Below are the code and all the weights of a small trained network. Each question names an input and a class and asks about switching units off, where a switched-off unit gives its printed mean instead of its output.

import numpy as np


def w(rows, s, z=0):
    codes = np.array(rows[::2]) - 128.0
    scale = np.full(codes.shape[1], s)
    scale[-1] = z or s
    return codes * scale


def norm(h):
    return h / np.sqrt((h * h).mean(-1, keepdims=True) + 1e-5)


def f(y):
    return np.maximum(y, 0)


def log_softmax(a):
    a = a - a.max(-1, keepdims=True)
    return a - np.log(np.exp(a).sum(-1, keepdims=True))


def net(x, mask):
    res = np.array(x, float).reshape(1, 7) / 4 @ E
    u = 0
    for l in range(4):
        y = f(norm(res) @ A[l][:, :-1].T + A[l][:, -1])
        res = res + np.where(mask[u : u + 4], y, B[l][:, -1]) @ B[l][:, :-1]
        u += 4
    return log_softmax(norm(res)[-1] @ U[:, :-1].T + U[:, -1])


A, B = {}, {}
E = w([
[164,57,41,120,90,191],'x0',
[130,130,131,131,129,129],'x1',
[205,94,220,165,6,98],'x2',
[23,187,76,218,25,128],'x3',
[128,130,126,128,128,132],'x4',
[60,66,124,2,91,77],'x5',
[163,145,68,135,134,48],'x6',
],0.0058)
A[0] = w([
[75,106,190,122,126,214,26],'0.n0',
[77,245,225,101,167,51,1],'0.n1',
[172,135,81,135,100,2,121],'0.n2',
[196,183,31,115,144,22,26],'0.n3',
],0.0088,0.0047)
B[0] = w([
[83,147,184,111,139,180,180],'0.n0',
[143,9,97,192,145,110,235],'0.n1',
[100,124,170,106,118,194,252],'0.n2',
[87,122,196,135,138,203,225],'0.n3',
],0.014,0.0029)
A[1] = w([
[192,119,217,84,245,75,99],'1.n0',
[196,173,76,177,128,165,81],'1.n1',
[148,50,14,104,71,254,3],'1.n2',
[105,160,135,60,48,65,136],'1.n3',
],0.0079,0.0058)
B[1] = w([
[162,96,30,99,54,209,253],'1.n0',
[173,150,184,136,157,53,160],'1.n1',
[118,2,162,209,183,59,219],'1.n2',
[177,154,163,132,110,98,173],'1.n3',
],0.0092,0.0044)
A[2] = w([
[66,149,38,100,251,131,6],'2.n0',
[223,175,131,179,183,171,33],'2.n1',
[135,147,112,129,127,125,12],'2.n2',
[108,158,91,126,103,115,42],'2.n3',
],0.011,0.0023)
B[2] = w([
[187,118,215,133,9,106,255],'2.n0',
[83,174,126,105,172,80,198],'2.n1',
[124,134,134,112,131,121,128],'2.n2',
[122,143,81,103,156,131,134],'2.n3',
],0.013,0.0055)
A[3] = w([
[49,89,105,2,100,23,108],'3.n0',
[65,151,64,161,61,84,1],'3.n1',
[122,39,150,97,83,152,171],'3.n2',
[4,162,106,188,59,101,79],'3.n3',
],0.009,0.0034)
B[3] = w([
[118,223,104,198,211,90,165],'3.n0',
[235,78,57,31,176,168,141],'3.n1',
[86,197,89,170,139,107,245],'3.n2',
[194,87,94,2,190,155,173],'3.n3',
],0.0093,0.011)
U = w([
[101,5,108,190,159,99,135],'0',
[181,95,40,18,127,182,88],'1',
[163,147,200,140,4,97,96],'2',
[14,128,201,103,147,220,82],'3',
[93,142,97,140,128,139,254],'4',
[88,232,87,167,179,76,99],'5',
],0.012,0.0089)

Each question gives the input, the list of numbers given to net, and the class t.
The units are the neurons (one row each of A and B). Each row of codes is followed by its name. A weight is (code - 128) times the scale printed after its matrix; where a second scale follows, it is the last column's (A, B and U).
mask holds one flag per neuron, layer by layer. A switched-off neuron (its flag False) gives its mean, the last column of its row in B, instead of its output. The means were averaged over made-up inputs and are rounded, as every weight is.
A unit's drop is (log p(t) with every unit on - log p(t) with that unit switched off) / (log p(t) with every unit on - log p(t) with every unit switched off).
The circuit of an input: a set's keep is (log p(t) with only the set's units on - log p(t) with every unit switched off) / (log p(t) with every unit on - log p(t) with every unit switched off). Starting from the 12 units with the biggest drops (on a tie, the unit counted first), units are removed one at a time, each time the one whose removal leaves the highest keep (on an exact tie, the one counted first), for as long as the keep stays at least 0.8.
circuit, biggest first: the units of the circuit, biggest drop first
most important unit: the unit with the biggest drop
top k neurons: the k neurons with the biggest drops, biggest first
input [-2,7,3,-4,1,-3,-7], class 3: circuit, biggest first -> 0.n0; 2.n0
input [-3,1,-7,5,0,5,-6], class 2: most important unit -> 2.n0
input [-5,-7,-8,0,-4,8,1], class 2: top 3 neurons -> 2.n0; 1.n2; 2.n1
input [5,2,3,-1,0,6,2], class 5: circuit, biggest first -> 3.n0; 2.n0
input [0,1,2,8,5,-8,-5], class 1: circuit, biggest first -> 3.n3; 3.n2; 3.n1; 2.n0
input [-2,2,3,1,4,5,-4], class 5: circuit, biggest first -> 2.n0; 3.n0
input [4,3,7,8,4,-1,7], class 1: top 3 neurons -> 2.n0; 3.n3; 3.n1
input [-5,1,2,-8,0,0,2], class 1: top 2 neurons -> 1.n0; 1.n2
input [0,-7,-4,-1,-4,4,-4], class 2: circuit, biggest first -> 2.n0; 0.n2
input [5,-3,-7,-3,-5,1,-3], class 2: top 2 neurons -> 2.n0; 0.n1
input [-3,1,-6,7,7,-7,-6], class 1: top 2 neurons -> 3.n3; 3.n2
input [-6,3,-4,4,-4,8,-5], class 5: top 2 neurons -> 3.n0; 1.n2
input [5,1,0,-3,-6,7,4], class 5: top 2 neurons -> 3.n0; 0.n1
input [7,-7,5,4,1,-7,-5], class 0: circuit, biggest first -> 2.n0; 1.n2
input [0,6,4,-2,6,3,-4], class 4: circuit, biggest first -> 2.n0; 3.n2
input [-6,8,3,-5,5,2,8], class 3: circuit, biggest first -> 0.n2; 0.n3
input [-2,-4,7,8,-7,-6,2], class 1: circuit, biggest first -> 3.n3; 2.n0; 3.n1
input [-5,2,-4,-6,-4,-2,5], class 1: circuit, biggest first -> 1.n0
input [4,-5,1,5,-3,-1,6], class 3: top 3 neurons -> 0.n2; 0.n3; 0.n1
input [8,3,8,4,2,-5,-7], class 0: top 2 neurons -> 2.n0; 1.n2
